Below are the code and all the weights of a small trained network. Each question names an input and a class and asks about switching units off, where a switched-off unit gives its printed mean instead of its output.

import numpy as np


def w(rows, s, z=0):
    codes = np.array(rows[::2]) - 128.0
    scale = np.full(codes.shape[1], s)
    scale[-1] = z or s
    return codes * scale


def norm(h):
    return h / np.sqrt((h * h).mean(-1, keepdims=True) + 1e-5)


def f(y):
    return y / 2 * (1 + np.tanh(0.7978845608 * (y + 0.044715 * y**3)))


def log_softmax(a):
    a = a - a.max(-1, keepdims=True)
    return a - np.log(np.exp(a).sum(-1, keepdims=True))


def net(x, mask):
    res = np.array(x, float).reshape(1, 3) / 4 @ E
    u = 0
    for l in range(2):
        y = f(norm(res) @ A[l][:, :-1].T + A[l][:, -1])
        res = res + np.where(mask[u : u + 6], y, B[l][:, -1]) @ B[l][:, :-1]
        u += 6
    return log_softmax(norm(res)[-1] @ U[:, :-1].T + U[:, -1])


A, B = {}, {}
E = w([
[56,44,255,183,154,158,211,69,166],'x0',
[72,122,81,83,100,149,172,100,162],'x1',
[120,186,183,40,146,107,92,25,124],'x2',
],0.0047)
A[0] = w([
[189,95,75,199,80,96,182,189,109,10],'0.n1',
[206,154,228,231,210,87,24,156,25,96],'0.n2',
[83,94,148,191,28,159,93,170,117,46],'0.n3',
[117,194,30,77,95,191,253,72,252,107],'0.n4',
[84,162,168,52,192,110,6,21,50,4],'0.n5',
[50,176,17,98,61,105,76,202,101,105],'0.n6',
],0.0047,0.0043)
B[0] = w([
[142,154,129,190,90,200,60,94,152,157],'0.n1',
[106,78,61,2,65,122,154,123,68,255],'0.n2',
[178,129,117,153,101,140,87,47,124,128],'0.n3',
[146,97,68,64,76,160,156,118,64,219],'0.n4',
[166,162,139,185,87,192,122,112,168,214],'0.n5',
[64,84,198,115,184,105,163,157,150,239],'0.n6',
],0.0091,0.0035)
A[1] = w([
[87,116,27,255,139,139,107,178,102,105],'1.n1',
[162,172,147,82,145,127,90,48,148,60],'1.n2',
[128,225,40,86,216,44,61,198,171,36],'1.n3',
[143,164,131,155,71,215,132,78,175,235],'1.n4',
[232,138,193,120,211,149,129,191,123,252],'1.n5',
[165,205,152,80,129,129,111,55,186,66],'1.n6',
],0.0073,0.0045)
B[1] = w([
[155,199,149,143,97,165,52,2,180,191],'1.n1',
[115,141,67,223,98,193,117,111,163,155],'1.n2',
[73,78,221,205,225,112,228,52,142,178],'1.n3',
[154,142,137,112,141,31,55,195,106,255],'1.n4',
[72,110,94,40,58,81,166,158,143,169],'1.n5',
[120,80,84,232,70,198,129,112,162,171],'1.n6',
],0.0084,0.0057)
U = w([
[131,135,74,223,24,208,26,47,217,147],'0',
[103,37,27,15,37,94,144,127,41,177],'1',
[32,81,254,206,240,11,219,151,193,159],'2',
[107,82,108,62,93,24,55,208,124,191],'3',
[243,255,155,182,247,207,217,199,53,1],'4',
[225,233,167,205,242,210,198,197,17,1],'5',
[221,249,141,214,232,197,219,217,36,1],'6',
],0.0087,0.007)

Each question gives the input, the list of numbers given to net, and the class t.
The units are the neurons (one row each of A and B). Each row of codes is followed by its name. A weight is (code - 128) times the scale printed after its matrix; where a second scale follows, it is the last column's (A, B and U).
mask holds one flag per neuron, layer by layer. A switched-off neuron (its flag False) gives its mean, the last column of its row in B, instead of its output. The means were averaged over made-up inputs and are rounded, as every weight is.
A unit's drop is (log p(t) with every unit on - log p(t) with that unit switched off) / (log p(t) with every unit on - log p(t) with every unit switched off).
The circuit of an input: a set's keep is (log p(t) with only the set's units on - log p(t) with every unit switched off) / (log p(t) with every unit on - log p(t) with every unit switched off). Starting from all 12 units, units are removed one at a time, each time the one whose removal leaves the highest keep (on an exact tie, the one counted first), for as long as the keep stays at least 0.8.
circuit, biggest first: the units of the circuit, biggest drop first
most important unit: the unit with the biggest drop
top k neurons: the k neurons with the biggest drops, biggest first
k most important neurons of layer l: the k neurons of layer l with the biggest drops, biggest first
drop of u: that unit's drop, to one decimal
input [4,-6,-4], class 1: circuit, biggest first	0.n2
input [6,2,8], class 0: circuit, biggest first	0.n6, 1.n2
input [-3,2,5], class 0: 2 most important neurons of layer 1	1.n6, 1.n2
input [-8,5,-6], class 2: circuit, biggest first	1.n3, 0.n2
input [6,6,4], class 1: 2 most important neurons of layer 0	0.n4, 0.n6
input [6,7,-6], class 1: 2 most important neurons of layer 1	1.n3, 1.n6
input [-2,-6,5], class 1: top 3 neurons	0.n2, 1.n1, 0.n1
input [-5,3,1], class 2: circuit, biggest first	0.n2, 1.n3
input [1,7,8], class 0: 2 most important neurons of layer 0	0.n2, 0.n5
input [2,-7,8], class 0: top 3 neurons	0.n5, 1.n2, 1.n6
input [-8,2,8], class 0: top 2 neurons	1.n6, 0.n5
input [-6,-7,2], class 1: top 2 neurons	0.n2, 1.n4
input [1,-7,-8], class 0: top 3 neurons	1.n1, 0.n1, 0.n4
input [-8,-5,4], class 2: circuit, biggest first	1.n3
input [-5,-8,-8], class 0: top 2 neurons	0.n1, 1.n1
input [-6,0,7], class 0: top 3 neurons	0.n5, 1.n6, 1.n2
input [5,-7,8], class 0: top 2 neurons	0.n5, 1.n2
input [2,2,5], class 0: 2 most important neurons of layer 1	1.n6, 1.n2
input [0,-8,6], class 1: drop of 0.n2	1.9
input [-8,1,-5], class 2: most important unit	1.n3
input [-6,-8,1], class 1: drop of 1.n2	0.0
input [-7,4,-2], class 2: drop of 1.n3	0.1
